Below are the code and all the weights of a small trained network. Each question names an input and a target symbol and asks about switching units off, where a switched-off unit gives its printed mean instead of its output.

import numpy as np


def w(rows, s, z=0):
    codes = np.array(rows[::2]) - 128.0
    scale = np.full(codes.shape[1], s)
    scale[-1] = z or s
    return codes * scale


def f(y):
    return np.maximum(y, 0)


def softmax(a):
    e = np.exp(a - a.max(-1, keepdims=True))
    return e / e.sum(-1, keepdims=True)


def log_softmax(a):
    a = a - a.max(-1, keepdims=True)
    return a - np.log(np.exp(a).sum(-1, keepdims=True))


def net(x, mask):
    ids = ['αγημξσω'.index(c) for c in x.split()]
    T = len(ids)
    res = E[ids] + P[:T]
    q, k, v = (res @ M[0].T for M in (Q, K, V))
    z = softmax(np.where(np.tri(T) > 0, q @ k.T / 4**0.5, -1e9)) @ v
    res = res + np.where(mask[0], z, O[0][:, -1]) @ O[0][:, :-1]
    y = f(res @ A[0][:, :-1].T + A[0][:, -1])
    res = res + np.where(mask[1:9], y, B[0][:, -1]) @ B[0][:, :-1]
    return log_softmax(res[-1] @ U[:, :-1].T + U[:, -1])


Q, K, V, O, A, B = {}, {}, {}, {}, {}, {}
E = w([
[172,153,133,61,91,41],'α',
[156,102,157,125,76,64],'γ',
[130,100,193,4,68,171],'η',
[99,218,125,129,94,71],'μ',
[115,28,79,88,176,159],'ξ',
[110,212,173,191,111,67],'σ',
[42,51,242,78,43,150],'ω',
],0.015)
P = w([
[178,132,95,201,120,190],'0',
[99,125,18,79,95,58],'1',
[180,107,215,46,155,35],'2',
[84,179,160,169,235,168],'3',
[77,208,70,43,85,111],'4',
[194,56,247,55,137,59],'5',
[117,202,237,130,121,193],'6',
[99,193,95,33,70,104],'7',
[228,26,180,55,187,70],'8',
[132,141,189,198,174,215],'9',
],0.011)
Q[0] = w([
[103,145,62,171,127,166],'H0',
[143,107,27,122,141,166],'H0',
[150,138,156,202,186,195],'H0',
[13,254,66,140,62,192],'H0',
],0.0088)
K[0] = w([
[85,168,126,86,168,42],'H0',
[88,104,107,73,124,31],'H0',
[17,207,51,92,186,168],'H0',
[84,100,232,2,182,25],'H0',
],0.0057)
V[0] = w([
[48,207,144,122,106,207],'H0',
[113,39,211,2,11,71],'H0',
[132,152,219,183,151,23],'H0',
[166,206,75,39,103,107],'H0',
],0.0095)
O[0] = w([
[54,175,162,96,198,136,120],'H0',
[128,115,92,192,172,144,255],'H0',
[130,166,158,163,76,74,129],'H0',
[150,249,28,122,173,52,163],'H0',
],0.015,0.016)
A[0] = w([
[125,1,179,145,101,172,81],'N0',
[201,130,199,139,77,130,166],'N1',
[144,153,78,161,56,104,133],'N2',
[210,127,136,162,99,121,112],'N3',
[110,159,73,165,121,127,6],'N4',
[102,93,35,169,176,151,20],'N5',
[143,119,173,134,61,140,4],'N6',
[119,105,67,170,130,136,10],'N7',
],0.0087,0.0027)
B[0] = w([
[105,91,118,162,128,77,161],'N0',
[95,144,75,207,138,198,165],'N1',
[116,49,89,6,197,192,205],'N2',
[140,140,88,157,104,105,174],'N3',
[40,143,211,93,102,208,195],'N4',
[182,139,235,114,91,68,247],'N5',
[176,219,79,156,98,254,145],'N6',
[102,98,221,88,55,115,188],'N7',
],0.0081,0.014)
U = w([
[192,95,77,131,111,74,136],'α',
[199,100,119,237,84,80,214],'γ',
[159,120,144,109,253,170,209],'η',
[115,131,210,69,103,76,3],'μ',
[102,39,94,112,58,121,51],'ξ',
[126,123,131,78,17,129,18],'σ',
[27,67,78,168,151,89,158],'ω',
],0.0076,0.0028)

Each question gives the input, a string of symbols that net reads in full, and the target symbol t.
The units are the heads (4 rows each of Q, K, V and O) and the neurons (one row each of A and B). Each row of codes is followed by its name. A weight is (code - 128) times the scale printed after its matrix; where a second scale follows, it is the last column's (O, A, B and U).
mask holds one flag per unit, heads first, then neurons. A switched-off unit (its flag False) gives its mean, the last column of its rows in O or B, instead of its output. The means were averaged over made-up inputs and are rounded, as every weight is.
A unit's drop is (log p(t) with every unit on - log p(t) with that unit switched off) / (log p(t) with every unit on - log p(t) with every unit switched off).
The circuit of an input: a set's keep is (log p(t) with only the set's units on - log p(t) with every unit switched off) / (log p(t) with every unit on - log p(t) with every unit switched off). Starting from all 9 units, units are removed one at a time, each time the one whose removal leaves the highest keep (on an exact tie, the one counted first), for as long as the keep stays at least 0.8.
units of the circuit, in order: the units of the circuit, biggest drop first
top k neurons: the k neurons with the biggest drops, biggest first
drop when u is switched off: that unit's drop, to one decimal
input ξ η ξ α μ γ, target ξ: units of the circuit, in order : (H0 N0)
input η σ γ γ σ, target ξ: units of the circuit, in order : (N2 H0 N4)
input η ξ η γ η η ω, target ω: units of the circuit, in order : (N0 H0)
input η η η η α, target μ: units of the circuit, in order : (N5 H0 N7 N4)
input α η μ η γ γ σ η, target ξ: units of the circuit, in order : (N2 H0)
input ξ η η, target ξ: top neuron : (N0)
input η γ α α σ, target σ: top 3 neurons : (N4 N2 N7)
input ξ η γ α γ, target ξ: units of the circuit, in order : (N2 H0 N4)
input ω μ μ γ η γ ξ η γ, target ω: units of the circuit, in order : (H0 N0)
input α ξ α η μ, target σ: top 2 neurons : (N4 N7)
input η σ η μ η, target μ: top 2 neurons : (N5 N7)
input ω η ω η γ α η α γ μ, target μ: top 4 neurons : (N5 N4 N7 N1)
input α η ω α η ξ σ η ξ, target α: units of the circuit, in order : (H0 N4)
input ω η μ γ η γ η μ ξ, target ω: top 2 neurons : (N0 N6)
input σ μ α ω η η μ γ, target μ: top 3 neurons : (N5 N4 N7)
input η α μ σ η ω ω ω, target γ: units of the circuit, in order : (H0 N5)
input γ γ α, target γ: units of the circuit, in order : (H0 N1 N4)
input α μ μ γ η γ, target α: units of the circuit, in order : (H0 N2 N4)
input η η η α α α μ, target μ: top 3 neurons : (N4 N5 N7)
input γ ξ η σ σ, target μ: top neuron : (N5)
input η μ σ μ η α η α ω, target η: top neuron : (N7)
input ω η ω, target ω: top 2 neurons : (N0 N5)
input η η γ α μ η γ η γ, target η: top 2 neurons : (N3 N0)
input η ξ γ γ α, target ξ: drop when N2 is switched off : 1.6
input μ σ γ ω μ γ ξ η γ, target μ: drop when N7 is switched off : -0.1
input σ α γ η α, target ξ: drop when N6 is switched off : 0.0
input ω η σ γ η η α ω σ, target ω: drop when N2 is switched off : -0.1
